In the rows, 128 means zero.
Each row of numbers stands for one element and depends on some of the facts below. Use the named rows to name the rest.

Some facts about the elements:
mosta(stume, 484); mosta(klisin, 118); mosta(plisa, 132); mosta(dudrik, 869)
mosta(drorir, 345); mosta(flatom, 484); mosta(dade, 484); mosta(natre, 869)
mosta(gogidu, 869); mosta(skupigur, 118); mosta(klisken, 132); mosta(manom, 132)
mosta(kledes, 132); mosta(grogoplim, 345); mosta(steskal, 132); mosta(trotra, 118)
mosta(steden, 635); mosta(filas, 635); mosta(bopeskul, 118); mosta(brepokas, 345)
mosta(filostok, 484); mosta(keskunem, 118); mosta(klilu, 345); mosta(mazus, 869)
mosta(floge, 118); mosta(kliru, 345); mosta(valer, 345); mosta(flepam, 345)
mosta(kloto, 345); mosta(lofedro, 118); mosta(distor, 118); mosta(plegu, 132)
mosta(grevedul, 118); mosta(lostan, 345); mosta(mapa, 345); mosta(supo, 484)
mosta(brifer, 635); mosta(nekon, 869); mosta(biren, 635); mosta(poklon, 345)
mosta(nuplis, 345); mosta(riflos, 484); mosta(koza, 345); mosta(raplidil, 345)
mosta(roseru, 635); mosta(zetem, 484); mosta(legrik, 118); mosta(busta, 635)
mosta(ritris, 345); mosta(petru, 345); mosta(gepil, 345); mosta(kedrin, 118)
mosta(pabes, 132); mosta(monu, 345); mosta(gogeklok, 345); mosta(fogrodril, 484)
mosta(vogror, 132); mosta(potos, 484); mosta(sumir, 345); mosta(fligum, 869)
mosta(nadres, 484); mosta(skunin, 635); mosta(ruplorar, 132); mosta(tuso, 635)
mosta(kadral, 345); mosta(kika, 345); mosta(gomesos, 869); mosta(skasto, 132)
mosta(duvuskon, 484); mosta(grostu, 869); mosta(skogri, 118); mosta(batra, 635)
mosta(skalam, 118); mosta(plesan, 869); mosta(plukan, 118); mosta(stusik, 869)
mosta(skubrokil, 345); mosta(sturobak, 345); mosta(poda, 484); mosta(mistun, 345)
mosta(dagril, 118); mosta(batezuk, 484); mosta(toflan, 484); mosta(butrilun, 484)
mosta(brukek, 635); mosta(nefle, 635); mosta(plugri, 118); mosta(nadrastes, 132)
mosta(robrol, 869); mosta(nistik, 345); mosta(zeko, 345); mosta(stogron, 345)
mosta(klubosim, 869); mosta(flarazar, 345); mosta(zogra, 132); mosta(stostir, 118)
mosta(tamu, 118); mosta(plebur, 345); mosta(gikifle, 118); mosta(pifluk, 345)
mosta(tritodru, 132); mosta(nulizik, 869); mosta(drubris, 635); mosta(mesel, 869)
mosta(dregri, 345); mosta(drasu, 345); mosta(klivi, 869); mosta(bovur, 635)
mosta(drubok, 132); mosta(dudi, 869); mosta(grufel, 345); gidaba(klisin, stusik)
gidaba(klisin, vogror); gidaba(klisin, bopeskul); gidaba(plisa, stusik); gidaba(plisa, koza)
gidaba(drorir, zetem); gidaba(drorir, roseru); gidaba(gogidu, nuplis); gidaba(gogidu, pabes)
gidaba(skupigur, duvuskon); gidaba(skupigur, mapa); gidaba(klisken, gepil); gidaba(klisken, roseru)
gidaba(klisken, lostan); gidaba(steskal, grevedul); gidaba(steskal, tuso); gidaba(steskal, dudrik)
gidaba(trotra, tuso); gidaba(trotra, tritodru); gidaba(trotra, nekon); gidaba(filas, skunin)
gidaba(filas, manom); gidaba(filas, toflan); gidaba(filas, robrol); gidaba(brepokas, potos)
gidaba(brepokas, robrol); gidaba(klilu, zeko); gidaba(klilu, lostan); gidaba(floge, pifluk)
gidaba(floge, nulizik); gidaba(floge, klubosim); gidaba(kliru, robrol); gidaba(valer, monu)
gidaba(valer, gogeklok); gidaba(valer, flarazar); gidaba(valer, petru); gidaba(valer, biren)
gidaba(valer, plesan); gidaba(kloto, grogoplim); gidaba(kloto, sturobak); gidaba(kloto, poklon)
gidaba(kloto, nistik); gidaba(lofedro, ritris); gidaba(lofedro, grostu); gidaba(distor, grostu)
gidaba(supo, plesan); gidaba(supo, nadrastes); gidaba(supo, stume); gidaba(brifer, monu)
gidaba(brifer, fogrodril); gidaba(raplidil, fligum); gidaba(raplidil, gepil); gidaba(legrik, tritodru)
gidaba(kedrin, dade); gidaba(kedrin, gomesos); gidaba(kedrin, filostok); gidaba(nadres, plukan)
gidaba(ruplorar, kika); gidaba(ruplorar, fligum); gidaba(ruplorar, mazus); gidaba(ruplorar, bopeskul)
gidaba(kadral, poklon); gidaba(kadral, mapa); gidaba(kadral, filostok); gidaba(skalam, nistik)
gidaba(skubrokil, ritris); gidaba(poda, fligum); gidaba(poda, flatom); gidaba(poda, nadrastes)
gidaba(poda, lostan); gidaba(dagril, steden); gidaba(dagril, gomesos); gidaba(dagril, filostok)
gidaba(batezuk, ritris); gidaba(butrilun, plegu); gidaba(butrilun, natre); gidaba(butrilun, nistik)
gidaba(butrilun, mistun); gidaba(brukek, gogeklok); gidaba(brukek, tuso); gidaba(brukek, plukan)
gidaba(brukek, drasu); gidaba(nefle, petru); gidaba(nefle, keskunem); gidaba(plugri, grevedul)
gidaba(plugri, mistun); gidaba(stogron, sumir); gidaba(stogron, tuso); gidaba(stogron, sturobak)
gidaba(stogron, roseru); gidaba(zogra, flepam); gidaba(zogra, flatom); gidaba(plebur, stusik)
gidaba(plebur, mapa); gidaba(plebur, pabes); gidaba(gikifle, kika); gidaba(gikifle, pabes)
gidaba(drubris, tamu); gidaba(drubris, mapa); gidaba(drubris, stume); gidaba(bovur, klivi)
gidaba(drubok, plesan); gidaba(dudi, toflan); gidaba(dudi, skasto); gidaba(dudi, stostir)
gidaba(grufel, ritris); gidaba(grufel, tritodru); gidaba(grufel, batra); gidaba(grufel, mapa)

Some elements and their rows:
[101 140 151 123 136 112 101 131 199 127 139 109 142  61 127 143 118 130
 123 128 122 119  84 117  95 122 200 152 117  96 128 132 146 116  97  89
 135  91 163  89 120 106 168] : zogra
[ 76 161 179 107 140 120 124 133 187 110 125 132 110  88 115 153 107 118
 128  92 125 117 136 120  86 114 206 150 124 106 143 137 121 110 136  88
 132  84 167  73 145 123 177] : raplidil
[127 128 165 110 139 134  90 133 188 143 140 147 191  77 134 145 107 127
 124  91 124 129 142 128 108 112 172 136 105 103 135  99 153 115 118  94
 157 105 154  85  92 144 159] : distor
[ 94 126 159 120 130 124  80 144 183 136 136 175 177  56 129 148 117 132
 114  92 127 121 131 120 107 103 166 152 102 103 123 130 146 117 129  90
 136  96 160  56 100 136 169] : gikifle
[100 126 161 119 136 117  99 137 184 126 131 120 163  56 135 154 121 127
 109 118 133 116  92 117  94 120 195 146 112  94 125 161 139 117 103  85
 135  92 177 105 128 123 176] : ruplorar
[ 64 132 197  94 143 128 119 137 164 136 122 186 126  83 126 146  92 120
 119  64 124 113 146 130  99 117 180 162 121 116 142 157 136 108 132  91
 130  96 145 107 151 133 195] : gogidu
[119 141 154 120 143 122 107 132 201 140 130 181 183  69 137 142 115 120
 139 110 127 125 147 134 117 106 179 122 110  97 146 111 166 124  88  85
 149 110 157  72 111 137 146] : floge
[ 98 148 190  93 151 146 115 139 174 115 134 118 169  84 121 145  94 116
 121  58 122 121 122 133  91 103 188 164 116 107 155 129 100  99 126  88
 151 101 187 109 141 145 190] : grufel
[ 85 129 149  89 148  97 128 121 194 144 128 154 120  45 145 116 106 118
 143 113 127 121 115 138 109 104 189 145 141  90 171 146 126 123  51  79
 144 107 120 156 175 131 147] : filas
[ 95 130 162 129 126 113  73 141 187 134 135 193 165  49 125 145 107 135
 120  84 123 120 132 126 105 114 158 156 105 107 125 141 138 117 111  89
 136  98 171  51 104 136 175] : klisin
[ 79 166 179  96 142 112 126 129 196 113 134 113 105  76 104 143 107 124
 130  90 121 119 126 123  87 112 190 165 126 111 144 116 105 107 144  86
 138  87 171  82 137 128 178] : klilu
[ 84 151 150 107 154 124 129 128 176 140 163 115  87  86 131 136 121 117
 141 121 116 121  91 113 102 114 206 142 135 109 134  61 177 107 136  97
 137  97 114 153 143  92 142] : biren
[108 161 115  68 152  48 117 115 175 153 134  74 115  84 163  86  99 142
 133 111 117 127 171 115 116 179 181 126 115  98 161 119 148 125  66 101
 138 111  97 141  97 117 138] : toflan
[ 96 137 121 106 137  96  96 130 225 149 139 150 155  70 147 112 107 140
 143 110 124 136 194 130 116 152 169 127 120  98 147  83 136 130 106  93
 154 108 113  73 101 129 125] : stostir
[ 71 149 152  85 154 124 140 127 175 146 133 139 115 106 138 131  99 125
 139  86 119 124 183 126 104 135 202 148 131 116 153 104 137 114 152  96
 142  99 111 120 139 121 163] : klivi
[ 59 133 163  94 153 137 120 127 162 153 137 135 134 119 146 129  87 132
 122  55 115 125 170 122 100 138 184 171 125 127 147 102 115 104 183 105
 148 103 124 126 129 130 164] : gomesos
[107 166 157  84 150  82  96 122 151 139 152  73 101  95 140 124 100 136
 113  95 114 119 111 100  93 166 194 135 103 104 126 114 160 114  94 111
 125 102 122 127  86 101 168] : stume
[ 74 146 101  69 152 104 150 121 196 152 131 142 129 101 147 109 100 129
 152  84 119 124 206 130 111 153 173 150 144 115 164 100 105 120 140  96
 143 100  89 122 132 126 141] : robrol
[ 67 156 148  98 151 126 129 137 187 115 132  70 114 115 128 139 113 134
 128  99 123 125 163 110  90 144 210 155 129 123 135 105 120 103 182  99
 140  84 135  80 125 108 154] : gepil

Which element is each row?
No name comes twice in this set of rows, the named rows included.
[117 151 163 109 142 126 102 135 190 127 149 109 134  57 121 145 125 116
 124 101 128 116  91 119 101 100 206 143 118  92 134 115 158 114  96  87
 132  95 172 109 120 119 169] : klisken
[138 152 187  79 145  88  96 117 142 144 145  83 148  77 141 121  91 127
 106  74 115 120 106 112 107 134 184 144  92 100 152 127 157 113  63 101
 144 113 146 145  96 126 190] : batezuk
[118 150 189 112 158 132 127 125 175 137 152 132 125  63 120 145 105 103
 136  99 117 117  36 126  97  88 211 160 126  99 152  82 175 106  75  88
 145 107 144 154 157 109 165] : brukek
[124 160 154  79 150  79 112 116 164 141 134  69 120  87 146 112 100 127
 121 106 117 123 127 115 104 154 193 127  97  97 150 125 177 119  68 101
 136 112 127 141 108 111 161] : riflos
[114 141 149 110 134 113  92 130 206 144 141 153 159  69 130 134 108 135
 132 101 120 128 152 128 111 119 172 136 110 103 136  79 141 123 126  94
 148 104 132  86  92 132 155] : skogri
[111 165 177  97 150 140 135 130 184 110 137 106 143  89 113 147 107 124
 133  89 119 121 119 125  91 108 207 151 121 108 151 109 129 106 137  89
 145  93 169  88 134 128 173] : drorir
[156 157 222  85 159 104 106 119 147 139 140  90 142  78 139 134  89 114
 115  90 119 122  78 121 108 138 216 134  88  90 159 118 185 109  44  96
 151 125 164 147 109 125 173] : butrilun
[127 179 172  90 156  77 112 107 162 137 152  66 106  96 135 125 105 122
 125 125 110 122 109 107  94 150 209 122 106 102 140  83 193 117  80 105
 128 106 113 133  82  92 158] : fogrodril
[ 78 117 187 103 147 132 111 133 156 135 136 168 138  64 137 149 113 118
 115  95 124 115  73 118  86 103 205 160 121 101 140 135 154 107 112  88
 134 101 143 155 139 121 178] : drubris
[109 146 133  98 139 113  98 138 203 134 149 100 125  63 132 114 109 134
 126 100 124 127 118 120 117 125 194 142 122  95 147  92 127 114 120  93
 143  99 148 122 109 124 148] : kledes
[ 82 135 184 101 140 130 115 136 180 115 114 127 156  86 121 154 101 128
 112  80 127 120 134 123  80 119 198 172 112 113 148 152 100 105 148  85
 145  91 183  92 141 133 190] : plebur

The same elements again, as new rows of numbers:
Some rows with their names:
[144 108 137 107 121 113 104 124 130 147 142 122 127 140 160 128 127 127
 130 126 127 123 140 116 142 123 126 123 124] : nistik
[120 140 132 115 128 128 151 127 128 115 124 146 123 102 105 128 132 137
 114 132 135 129 137 133 128 143 135 116 131] : drubok
[121 124 124 152 128 151 129 133 133 111 117 118 132 136 135 122 140 127
 130 129 127 131 130 142 122 121 121 121 135] : tamu
[131 139 125 163 126 117 127 126 127 121 126 133 116 131 106 124 114 122
 138 124 129 130 118 120 133 128 126 125 126] : mesel
[129 153 105  98 142 125  85 134 126 133 154 128 130 141 132 135 142 140
 130 133 140 123 119 130 110 124 110 124 120] : potos
[118 132 120 184 123 118 100 127 123 120 137 120 120 134  96 120 117 110
 136 123 131 127 114 123 132 120 130 130 136] : mazus
[122 112 134 141 126 122  96 144 127 123 105 112 132 116 151 121 153 128
 150 107 132 143 140 112 127 131 110 152 105] : steden
[127 126 134 115 122 118 153 118 121 142 129 136 141 135 133 135 115 117
 114 125 131 117 135 128 120 136 140 130 139] : klilu
[118 151 126  88 135 113 134 128 122 124 124 147 146 145 168 133 124 136
 120 125 139 112 137 118 119 139 122 124 118] : brepokas
[136 122 124 126 134 144 119 134 131 105 133 118 138 125 123 130 130 129
 136 125 121 132 107 114 136 118 138 150 119] : batra
[139 117 145 106 123 103 149 123 126 150 125 137 132 135 157 132 119 127
 126 127 122 126 149 118 129 136 129 128 123] : kloto
[135 138 119 112 132 127 116 128 128 152 141 127 118 127 117 134 131 132
 127 134 126 135 121 141 106 127 124 137 128] : riflos
[114 106 152 150 131 176 246 134 126 175 120 136 110 128 146 131 133 123
 154 130 146 132 114 144 146 126 121 131 137] : floge
[118 142 130 183 128 109 153 125 121 127 115 135 130 132  95 124 108 111
 129 124 127 134 124 127 119 131 134 132 134] : gogidu
[131 154 102 100 143 129  78 134 126 132 153 127 133 141 132 133 143 139
 131 135 141 125 116 129 110 123 114 125 119] : toflan
[139 146 124 102 138 130 141 139 123 102 124 146 156 134 129 137 136 137
 132 122 138 124 121  99 114 137 127 125 117] : filas
[113 128 124 166 125 149 127 130 129 120 126 115 140 138 122 121 142 117
 128 130 127 127 130 141 117 119 124 120 139] : bopeskul
[124 120 120 104 125 133  98 121 131 117 121 122 116 121 147 130 122 135
 127 122 130 113 125 133 140 129 125 128 129] : gogeklok
[129 141 119 113 131 126 140 127 125 149 128 135 120 122 115 137 126 134
 122 132 127 134 122 141  97 140 127 135 134] : supo

Rows to name:
No name comes twice in this set of rows, the named rows included.
[128 165 121 147 137 108 137 131 125 112 122 151 130 143 117 127 116 131
 134 125 139 125 121 111 121 137 120 114 121] : dudi
[134 139 116 108 136 138  93 139 128  99 141 130 151 135 128 133 145 139
 137 119 144 118 109 100 128 123 121 125 116] : skunin
[126 150 116 133 137 146 105 136 133 102 131 129 143 148 148 125 151 138
 134 131 139 119 127 127 122 123 111 104 125] : stostir
[128 146 123 165 144 133 121 128 136  92 126 123 119 136 111 121 101 127
 131 140 103 135  98 135 155 107 143 149 121] : grostu
[125 131 111 122 131 136  99 128 128 146 144 117 115 122 116 130 134 132
 128 131 127 133 118 142 116 123 126 138 130] : stume
[124 130 128 100 125 132 142 120 129 119 103 139 120 115 147 135 111 138
 118 123 129 117 131 133 127 146 133 130 129] : valer
[113 128 137 123 127 116 159 122 121 132 116 134 138 132 150 130 116 118
 117 126 122 124 141 131 123 134 138 147 128] : plebur
[142 122 144 110 130 115 152 129 130 135 142 146 128 116 108 129 132 133
 120 141 125 134 142 121 135 136 136 106 128] : steskal
[123 122 132 108 128 120 133 123 126 136 127 130 131 131 148 130 121 125
 123 126 127 121 133 128 132 131 128 134 126] : dregri
[125 137 112 162 124 132  96 124 131 110 121 125 106 119  99 124 114 127
 141 120 136 127 108 127 140 129 125 121 133] : plesan
[164 117 132 147 112 105 120 122 134  97  97 124 149 106  89 130 116 123
 106 123  87 145 145 116  96 142 157 132 138] : bovur
[102  94 144 114 129 163 180 129 122 174 147 119 103 126 164 130 123 121
 155 122 153 119 106 138 174 115 119 152 126] : pifluk

